Here is a tiny trained network, its code and every weight. The questions are about switching its units off for an input and a class, where a switched-off unit gives its printed mean instead of its output.

import numpy as np


def w(rows, s, z=0):
    codes = np.array(rows[::2]) - 128.0
    scale = np.full(codes.shape[1], s)
    scale[-1] = z or s
    return codes * scale


def norm(h):
    return h / np.sqrt((h * h).mean(-1, keepdims=True) + 1e-5)


def f(y):
    return np.maximum(y, 0)


def log_softmax(a):
    a = a - a.max(-1, keepdims=True)
    return a - np.log(np.exp(a).sum(-1, keepdims=True))


def net(x, mask):
    res = np.array(x, float).reshape(1, 5) / 4 @ E
    u = 0
    for l in range(2):
        y = f(norm(res) @ A[l][:, :-1].T + A[l][:, -1])
        res = res + np.where(mask[u : u + 16], y, B[l][:, -1]) @ B[l][:, :-1]
        u += 16
    return log_softmax(norm(res)[-1] @ U[:, :-1].T + U[:, -1])


A, B = {}, {}
E = w([
[147,137,6,220,51,157,119],'x0',
[115,129,172,167,74,25,40],'x1',
[220,120,245,167,39,183,175],'x2',
[175,132,124,236,207,48,214],'x3',
[129,136,129,131,131,130,126],'x4',
],0.0011)
A[0] = w([
[169,85,63,235,70,183,131,99],'L0N1',
[131,108,47,208,77,183,97,44],'L0N2',
[78,119,64,92,193,164,189,104],'L0N3',
[127,81,15,236,72,189,93,47],'L0N4',
[143,197,118,49,81,182,42,35],'L0N5',
[128,127,127,128,128,128,128,126],'L0N6',
[147,181,116,27,74,194,23,3],'L0N7',
[163,99,167,151,148,132,171,107],'L0N8',
[125,92,19,238,69,189,87,21],'L0N9',
[127,107,36,217,76,179,93,39],'L0N10',
[86,131,122,139,184,54,121,93],'L0N11',
[124,133,87,90,165,227,214,45],'L0N12',
[129,128,128,128,128,128,127,126],'L0N13',
[121,137,77,80,175,254,238,24],'L0N14',
[180,80,213,170,57,163,195,68],'L0N15',
[112,218,98,32,90,174,18,63],'L0N16',
],0.0017,0.0028)
B[0] = w([
[126,185,105,39,106,77,180,254],'L0N1',
[136,184,116,80,92,64,179,172],'L0N2',
[191,132,115,142,107,180,85,219],'L0N3',
[148,229,93,30,47,41,204,214],'L0N4',
[29,51,131,141,81,162,193,156],'L0N5',
[129,129,128,128,128,128,128,128],'L0N6',
[20,51,128,121,90,165,182,155],'L0N7',
[92,147,62,93,135,150,112,180],'L0N8',
[153,217,95,64,47,54,189,186],'L0N9',
[151,216,107,62,54,50,192,178],'L0N10',
[141,134,112,112,96,175,131,184],'L0N11',
[195,99,64,98,211,231,189,166],'L0N12',
[128,129,127,128,127,128,128,128],'L0N13',
[214,90,49,89,227,254,201,178],'L0N14',
[193,175,67,105,151,237,105,220],'L0N15',
[64,55,127,161,89,161,226,213],'L0N16',
],0.0021,0.00091)
A[1] = w([
[124,132,124,87,55,185,110,126],'L1N1',
[51,143,16,109,202,111,84,36],'L1N2',
[119,109,210,73,181,134,141,82],'L1N3',
[111,131,223,75,199,106,121,3],'L1N4',
[144,126,120,213,193,83,171,11],'L1N5',
[135,111,212,77,184,149,158,94],'L1N6',
[90,74,123,97,88,187,100,39],'L1N7',
[170,157,113,206,173,89,186,83],'L1N8',
[92,104,206,65,200,116,126,43],'L1N9',
[211,149,187,179,40,231,193,121],'L1N10',
[97,130,153,150,66,58,40,124],'L1N11',
[111,128,186,211,54,11,2,75],'L1N12',
[84,81,129,83,82,178,81,81],'L1N13',
[150,126,145,216,190,76,167,22],'L1N14',
[68,142,37,92,162,120,120,141],'L1N15',
[175,162,108,199,174,94,191,97],'L1N16',
],0.003,0.0023)
B[1] = w([
[90,109,153,158,155,87,155,198],'L1N1',
[205,132,249,176,112,100,57,196],'L1N2',
[138,162,44,159,62,104,138,180],'L1N3',
[157,184,31,147,46,94,145,163],'L1N4',
[43,81,171,106,69,171,123,157],'L1N5',
[137,158,45,160,69,105,129,190],'L1N6',
[78,98,155,157,135,106,167,155],'L1N7',
[55,97,148,74,82,157,119,190],'L1N8',
[162,182,33,177,31,92,151,173],'L1N9',
[118,129,145,146,204,42,21,253],'L1N10',
[163,132,91,101,188,201,190,198],'L1N11',
[179,127,65,76,233,255,209,212],'L1N12',
[74,89,158,171,134,104,188,174],'L1N13',
[41,82,154,108,74,171,117,161],'L1N14',
[184,132,218,174,132,97,88,226],'L1N15',
[58,101,142,69,85,157,119,199],'L1N16',
],0.0033,0.0025)
U = w([
[152,198,50,122,44,66,165,255],'0',
[2,52,175,121,90,143,150,163],'1',
[185,120,91,105,222,213,171,44],'2',
[174,131,199,163,160,82,26,38],'3',
],0.0085,0.00061)

Each question gives the input, the list of numbers given to net, and the class t.
The units are the neurons (one row each of A and B). Each row of codes is followed by its name. A weight is (code - 128) times the scale printed after its matrix; where a second scale follows, it is the last column's (A, B and U).
mask holds one flag per neuron, layer by layer. A switched-off neuron (its flag False) gives its mean, the last column of its row in B, instead of its output. The means were averaged over made-up inputs and are rounded, as every weight is.
A unit's drop is (log p(t) with every unit on - log p(t) with that unit switched off) / (log p(t) with every unit on - log p(t) with every unit switched off).
The circuit of an input: a set's keep is (log p(t) with only the set's units on - log p(t) with every unit switched off) / (log p(t) with every unit on - log p(t) with every unit switched off). Starting from the 12 units with the biggest drops (on a tie, the unit counted first), units are removed one at a time, each time the one whose removal leaves the highest keep (on an exact tie, the one counted first), for as long as the keep stays at least 0.8.
circuit, biggest first: the units of the circuit, biggest drop first
top k neurons: the k neurons with the biggest drops, biggest first
k most important neurons of layer l: the k neurons of layer l with the biggest drops, biggest first
drop when u is switched off: that unit's drop, to one decimal
input [-4,-1,8,2,0], class 3: top neuron -> (L1N10)
input [0,7,-7,0,-1], class 2: 3 most important neurons of layer 1 -> (L1N12; L1N11; L1N10)
input [-4,8,-2,-6,8], class 2: circuit, biggest first -> (L1N12; L1N11)
input [-6,6,-5,-3,3], class 0: 4 most important neurons of layer 1 -> (L1N9; L1N4; L1N3; L1N10)
input [-5,8,2,-7,7], class 2: 2 most important neurons of layer 1 -> (L1N12; L1N11)
input [1,3,-7,5,-6], class 3: top 2 neurons -> (L1N2; L1N15)
input [-8,3,-7,-8,-4], class 0: 3 most important neurons of layer 1 -> (L1N9; L1N4; L1N3)
input [-4,-4,-3,4,7], class 0: top 3 neurons -> (L1N6; L1N12; L1N9)
input [3,8,-7,4,0], class 2: top 2 neurons -> (L1N12; L1N11)
input [-1,-4,5,-3,7], class 3: 2 most important neurons of layer 1 -> (L1N10; L1N12)
input [4,-5,-6,6,2], class 1: top 2 neurons -> (L1N16; L1N8)
input [-3,-4,-8,6,2], class 3: top 2 neurons -> (L1N2; L1N15)
input [-4,0,-6,6,-2], class 1: top 3 neurons -> (L1N5; L1N14; L1N10)
input [-7,-4,7,-1,-3], class 0: 2 most important neurons of layer 1 -> (L1N6; L1N3)
input [1,1,8,2,-7], class 3: circuit, biggest first -> (L1N10)
input [2,6,-8,3,0], class 3: 2 most important neurons of layer 1 -> (L1N2; L1N15)
input [6,7,-2,3,-7], class 2: 2 most important neurons of layer 1 -> (L1N12; L1N11)
input [3,2,6,4,8], class 3: top 2 neurons -> (L1N10; L0N15)
input [-6,-1,-8,-1,3], class 3: top 2 neurons -> (L1N2; L1N15)
input [-6,5,-1,-1,-8], class 0: circuit, biggest first -> (L1N9)
input [4,6,0,-2,8], class 2: drop when L1N12 is switched off -> 0.4
input [-7,1,2,5,-2], class 0: drop when L1N13 is switched off -> 0.0
input [-4,4,-2,6,4], class 1: drop when L1N14 is switched off -> 0.1
input [4,3,-7,5,-3], class 3: drop when L1N2 is switched off -> 0.9
